Below is a small trained network, with its code and all its weights. Each question gives an input and a class and asks what happens when units are switched off, that is, made to give their printed mean instead of their output.

import numpy as np


def w(rows, s, z=0):
    codes = np.array(rows[::2]) - 128.0
    scale = np.full(codes.shape[1], s)
    scale[-1] = z or s
    return codes * scale


def norm(h):
    return h / np.sqrt((h * h).mean(-1, keepdims=True) + 1e-5)


def f(y):
    return y / 2 * (1 + np.tanh(0.7978845608 * (y + 0.044715 * y**3)))


def log_softmax(a):
    a = a - a.max(-1, keepdims=True)
    return a - np.log(np.exp(a).sum(-1, keepdims=True))


def net(x, mask):
    res = np.array(x, float).reshape(1, 8) / 4 @ E
    u = 0
    for l in range(2):
        y = f(norm(res) @ A[l][:, :-1].T + A[l][:, -1])
        res = res + np.where(mask[u : u + 13], y, B[l][:, -1]) @ B[l][:, :-1]
        u += 13
    return log_softmax(norm(res)[-1] @ U[:, :-1].T + U[:, -1])


A, B = {}, {}
E = w([
[128,127,127],'x0',
[127,126,128],'x1',
[146,249,125],'x2',
[128,128,127],'x3',
[4,141,121],'x4',
[96,143,254],'x5',
[126,130,126],'x6',
[125,129,128],'x7',
],0.0057)
A[0] = w([
[112,138,119,131],'L0N1',
[132,165,154,117],'L0N2',
[173,121,145,83],'L0N3',
[124,137,138,118],'L0N4',
[102,134,155,81],'L0N5',
[7,136,107,220],'L0N6',
[118,39,135,255],'L0N7',
[148,58,121,73],'L0N8',
[172,132,127,137],'L0N9',
[118,123,164,122],'L0N10',
[111,128,194,159],'L0N11',
[157,130,118,111],'L0N12',
[83,113,86,95],'L0N13',
],0.013,0.0057)
B[0] = w([
[167,131,99,134],'L0N1',
[162,138,119,137],'L0N2',
[86,100,121,129],'L0N3',
[141,142,140,126],'L0N4',
[116,153,157,127],'L0N5',
[42,113,65,255],'L0N6',
[135,24,108,231],'L0N7',
[177,153,47,144],'L0N8',
[111,83,99,143],'L0N9',
[126,159,210,137],'L0N10',
[135,150,254,173],'L0N11',
[116,106,131,129],'L0N12',
[114,72,116,148],'L0N13',
],0.0051,0.008)
A[1] = w([
[254,93,134,252],'L1N1',
[232,214,200,11],'L1N2',
[157,55,77,57],'L1N3',
[67,163,131,182],'L1N4',
[107,48,160,140],'L1N5',
[227,127,175,175],'L1N6',
[157,173,65,221],'L1N7',
[224,120,156,21],'L1N8',
[168,106,163,114],'L1N9',
[85,8,164,195],'L1N10',
[121,66,129,150],'L1N11',
[187,45,212,23],'L1N12',
[97,162,146,171],'L1N13',
],0.0074,0.0039)
B[1] = w([
[202,254,99,234],'L1N1',
[114,190,195,148],'L1N2',
[132,122,43,153],'L1N3',
[59,102,195,176],'L1N4',
[181,60,183,179],'L1N5',
[192,184,166,173],'L1N6',
[61,210,46,195],'L1N7',
[84,124,177,123],'L1N8',
[182,152,181,131],'L1N9',
[227,60,225,253],'L1N10',
[230,104,123,171],'L1N11',
[196,116,192,148],'L1N12',
[73,130,194,152],'L1N13',
],0.0051,0.0046)
U = w([
[213,72,65,251],'0',
[165,219,64,136],'1',
[212,81,211,157],'2',
[164,212,206,112],'3',
[90,6,71,33],'4',
[36,154,51,80],'5',
[81,31,207,164],'6',
[31,168,191,133],'7',
],0.02,0.0016)

Each question gives the input, the list of numbers given to net, and the class t.
The units are the neurons (one row each of A and B). Each row of codes is followed by its name. A weight is (code - 128) times the scale printed after its matrix; where a second scale follows, it is the last column's (A, B and U).
mask holds one flag per neuron, layer by layer. A switched-off neuron (its flag False) gives its mean, the last column of its row in B, instead of its output. The means were averaged over made-up inputs and are rounded, as every weight is.
A unit's drop is (log p(t) with every unit on - log p(t) with that unit switched off) / (log p(t) with every unit on - log p(t) with every unit switched off).
The circuit of an input: a set's keep is (log p(t) with only the set's units on - log p(t) with every unit switched off) / (log p(t) with every unit on - log p(t) with every unit switched off). Starting from the 12 units with the biggest drops (on a tie, the unit counted first), units are removed one at a time, each time the one whose removal leaves the highest keep (on an exact tie, the one counted first), for as long as the keep stays at least 0.8.
circuit, biggest first: the units of the circuit, biggest drop first
most important unit: the unit with the biggest drop
top k neurons: the k neurons with the biggest drops, biggest first
k most important neurons of layer l: the k neurons of layer l with the biggest drops, biggest first
drop when u is switched off: that unit's drop, to one decimal
input [4,-2,3,-2,-7,1,-3,-7], class 3: top neuron -> (L0N6)
input [2,7,-8,-5,0,-2,-4,8], class 0: circuit, biggest first -> (L0N8; L0N6; L1N11)
input [1,-4,4,-5,-3,0,-8,-6], class 1: 3 most important neurons of layer 1 -> (L1N10; L1N7; L1N1)
input [3,4,3,8,1,-6,1,-4], class 5: circuit, biggest first -> (L0N7; L1N10; L1N1)
input [6,4,1,1,-7,7,2,3], class 3: 2 most important neurons of layer 0 -> (L0N7; L0N6)
input [7,-4,3,3,-3,0,-3,0], class 1: 2 most important neurons of layer 1 -> (L1N10; L1N7)
input [7,8,2,7,-1,-2,-3,8], class 1: top 2 neurons -> (L0N6; L0N7)
input [2,4,6,-3,-8,0,2,-8], class 1: top 2 neurons -> (L0N11; L1N10)
input [-5,-4,-7,3,-2,-1,-6,2], class 0: 3 most important neurons of layer 0 -> (L0N8; L0N6; L0N11)
input [-8,-8,-8,3,0,1,2,-7], class 2: top 2 neurons -> (L1N10; L0N6)
input [-3,5,3,-3,-2,-3,6,-4], class 1: drop when L0N7 is switched off -> 0.1
input [-6,4,2,-1,-5,4,-5,8], class 3: drop when L0N7 is switched off -> 0.3
input [3,0,-6,-6,-1,5,5,2], class 2: drop when L0N6 is switched off -> 0.1
input [-4,8,4,-8,-7,-2,2,2], class 1: drop when L1N12 is switched off -> 0.0
input [8,-4,1,-1,1,1,-7,-7], class 7: most important unit -> L0N7
